Below are the code and all the weights of a small trained network. Each question names an input and a target symbol and asks about switching units off, where a switched-off unit gives its printed mean instead of its output.

import numpy as np


def w(rows, s, z=0):
    codes = np.array(rows[::2]) - 128.0
    scale = np.full(codes.shape[1], s)
    scale[-1] = z or s
    return codes * scale


def softmax(a):
    e = np.exp(a - a.max(-1, keepdims=True))
    return e / e.sum(-1, keepdims=True)


def log_softmax(a):
    a = a - a.max(-1, keepdims=True)
    return a - np.log(np.exp(a).sum(-1, keepdims=True))


def net(x, mask):
    ids = ['ΔΛΠΣΦαβγεζημξτψω'.index(c) for c in x.split()]
    T = len(ids)
    res = E[ids] + P[:T]
    u = 0
    for l in range(2):
        r = res
        for j in range(3):
            rows = slice(3 * j, 3 * j + 3)
            q, k, v = (r @ M[l][rows].T for M in (Q, K, V))
            z = softmax(np.where(np.tri(T) > 0, q @ k.T / 3**0.5, -1e9)) @ v
            o = O[l][rows]
            res = res + np.where(mask[u + j], z, o[:, -1]) @ o[:, :-1]
        u += 3
    return log_softmax(res[-1] @ U[:, :-1].T + U[:, -1])


Q, K, V, O = {}, {}, {}, {}
E = w([
[143,196,123],'Δ',
[140,139,131],'Λ',
[194,56,96],'Π',
[176,62,105],'Σ',
[128,169,157],'Φ',
[95,48,100],'α',
[132,80,43],'β',
[91,159,106],'γ',
[145,205,121],'ε',
[223,101,163],'ζ',
[177,82,166],'η',
[198,137,220],'μ',
[35,178,15],'ξ',
[33,222,211],'τ',
[175,255,64],'ψ',
[63,27,201],'ω',
],0.0071)
P = w([
[163,153,156],'0',
[71,106,121],'1',
[76,107,84],'2',
[83,103,78],'3',
[138,156,165],'4',
[137,219,189],'5',
[83,186,184],'6',
[4,122,109],'7',
[20,76,101],'8',
],0.0021)
Q[0] = w([
[161,165,254],'L0H0',
[95,187,143],'L0H0',
[50,91,222],'L0H0',
[97,115,170],'L0H1',
[51,142,208],'L0H1',
[64,101,227],'L0H1',
[150,63,184],'L0H2',
[98,43,111],'L0H2',
[95,235,74],'L0H2',
],0.014)
K[0] = w([
[115,86,7],'L0H0',
[153,76,148],'L0H0',
[217,140,75],'L0H0',
[93,79,162],'L0H1',
[67,88,200],'L0H1',
[63,45,183],'L0H1',
[47,98,143],'L0H2',
[112,130,222],'L0H2',
[217,182,99],'L0H2',
],0.015)
V[0] = w([
[120,126,116],'L0H0',
[247,238,54],'L0H0',
[240,223,96],'L0H0',
[131,117,116],'L0H1',
[2,64,180],'L0H1',
[187,164,97],'L0H1',
[244,149,41],'L0H2',
[96,118,151],'L0H2',
[155,133,111],'L0H2',
],0.011)
O[0] = w([
[146,122,123,128],'L0H0',
[56,2,171,53],'L0H0',
[35,24,170,68],'L0H0',
[137,116,114,126],'L0H1',
[230,233,56,250],'L0H1',
[83,88,154,67],'L0H1',
[58,10,177,26],'L0H2',
[151,174,110,157],'L0H2',
[117,103,133,105],'L0H2',
],0.0081,0.0019)
Q[1] = w([
[198,131,131],'L1H0',
[250,77,111],'L1H0',
[143,58,95],'L1H0',
[100,110,87],'L1H1',
[86,101,71],'L1H1',
[109,148,54],'L1H1',
[171,116,194],'L1H2',
[188,27,38],'L1H2',
[29,174,74],'L1H2',
],0.011)
K[1] = w([
[193,127,144],'L1H0',
[252,34,101],'L1H0',
[142,33,73],'L1H0',
[68,176,132],'L1H1',
[47,194,137],'L1H1',
[26,130,98],'L1H1',
[74,142,30],'L1H2',
[2,228,224],'L1H2',
[244,102,215],'L1H2',
],0.0086)
V[1] = w([
[139,153,219],'L1H0',
[129,103,64],'L1H0',
[215,71,123],'L1H0',
[132,118,116],'L1H1',
[120,176,199],'L1H1',
[26,172,44],'L1H1',
[60,124,9],'L1H2',
[78,188,163],'L1H2',
[195,65,111],'L1H2',
],0.016)
O[1] = w([
[223,76,101,62],'L1H0',
[58,166,147,158],'L1H0',
[83,134,26,153],'L1H0',
[123,138,118,120],'L1H1',
[161,59,156,169],'L1H1',
[104,208,247,248],'L1H1',
[18,232,168,147],'L1H2',
[172,106,217,193],'L1H2',
[106,133,21,68],'L1H2',
],0.015,0.0013)
U = w([
[167,76,155,59],'Δ',
[125,73,156,18],'Λ',
[105,54,64,28],'Π',
[91,116,47,180],'Σ',
[152,93,131,84],'Φ',
[67,171,91,28],'α',
[54,138,129,81],'β',
[193,146,186,149],'γ',
[66,30,180,113],'ε',
[159,47,93,85],'ζ',
[122,105,70,144],'η',
[185,65,86,86],'μ',
[49,183,186,83],'ξ',
[253,182,136,254],'τ',
[69,25,198,199],'ψ',
[232,251,66,192],'ω',
],0.0041,0.0044)

Each question gives the input, a string of symbols that net reads in full, and the target symbol t.
The units are the heads (3 rows each of Q, K, V and O). Each row of codes is followed by its name. A weight is (code - 128) times the scale printed after its matrix; where a second scale follows, it is the last column's (O and U).
mask holds one flag per head, layer by layer. A switched-off head (its flag False) gives its mean, the last column of its rows in O, instead of its output. The means were averaged over made-up inputs and are rounded, as every weight is.
A unit's drop is (log p(t) with every unit on - log p(t) with that unit switched off) / (log p(t) with every unit on - log p(t) with every unit switched off).
The circuit of an input: a set's keep is (log p(t) with only the set's units on - log p(t) with every unit switched off) / (log p(t) with every unit on - log p(t) with every unit switched off). Starting from all 6 units, units are removed one at a time, each time the one whose removal leaves the highest keep (on an exact tie, the one counted first), for as long as the keep stays at least 0.8.
circuit, biggest first: the units of the circuit, biggest drop first
unit that matters most: the unit with the biggest drop
heads that matter: for each layer, one digit per head in row order, 1 if its drop is at least 0.15 and else 0, layers parted by /
drop of u: that unit's drop, to one decimal
input ζ Σ Π Π, target Σ: circuit, biggest first => L1H2; L1H0
input ξ Σ Λ, target ξ: heads that matter => 000 / 111
input Λ ω ω ξ ξ ω ξ, target ω: unit that matters most => L0H0
input ζ Π ω, target ω: circuit, biggest first => L0H1; L0H2
input η α Δ ψ ψ Π, target ψ: circuit, biggest first => L0H1; L0H0
input ω Π Σ ω β, target ω: heads that matter => 100 / 000
input Π ω ω Π Σ, target ω: circuit, biggest first => L0H0; L0H2
input ξ ξ ω, target ξ: circuit, biggest first => L1H2; L1H1
input α β ω τ, target ω: circuit, biggest first => L0H1; L0H0
input ξ Π Π, target ξ: circuit, biggest first => L1H2; L1H0
input η τ ω Π ω ω Σ ζ, target ω: circuit, biggest first => L0H0; L0H2
input Π ω ω ζ, target ω: heads that matter => 101 / 000
input ζ μ μ, target μ: circuit, biggest first => L1H2; L1H1
input Π ω Σ, target ω: unit that matters most => L0H0
input ζ Σ ζ γ ω ζ ω ω η, target ω: circuit, biggest first => L0H2; L0H0; L0H1
input ψ ξ ε, target ψ: circuit, biggest first => L0H1; L0H0
input Π ξ ξ μ, target ξ: heads that matter => 000 / 001
input τ Π ψ, target ψ: heads that matter => 011 / 000
input Φ α ω ω Π τ, target ω: drop of L0H0 => 0.2
input ξ β β, target ξ: drop of L1H0 => 0.1
input ξ Π ε, target ξ: drop of L1H0 => 0.2
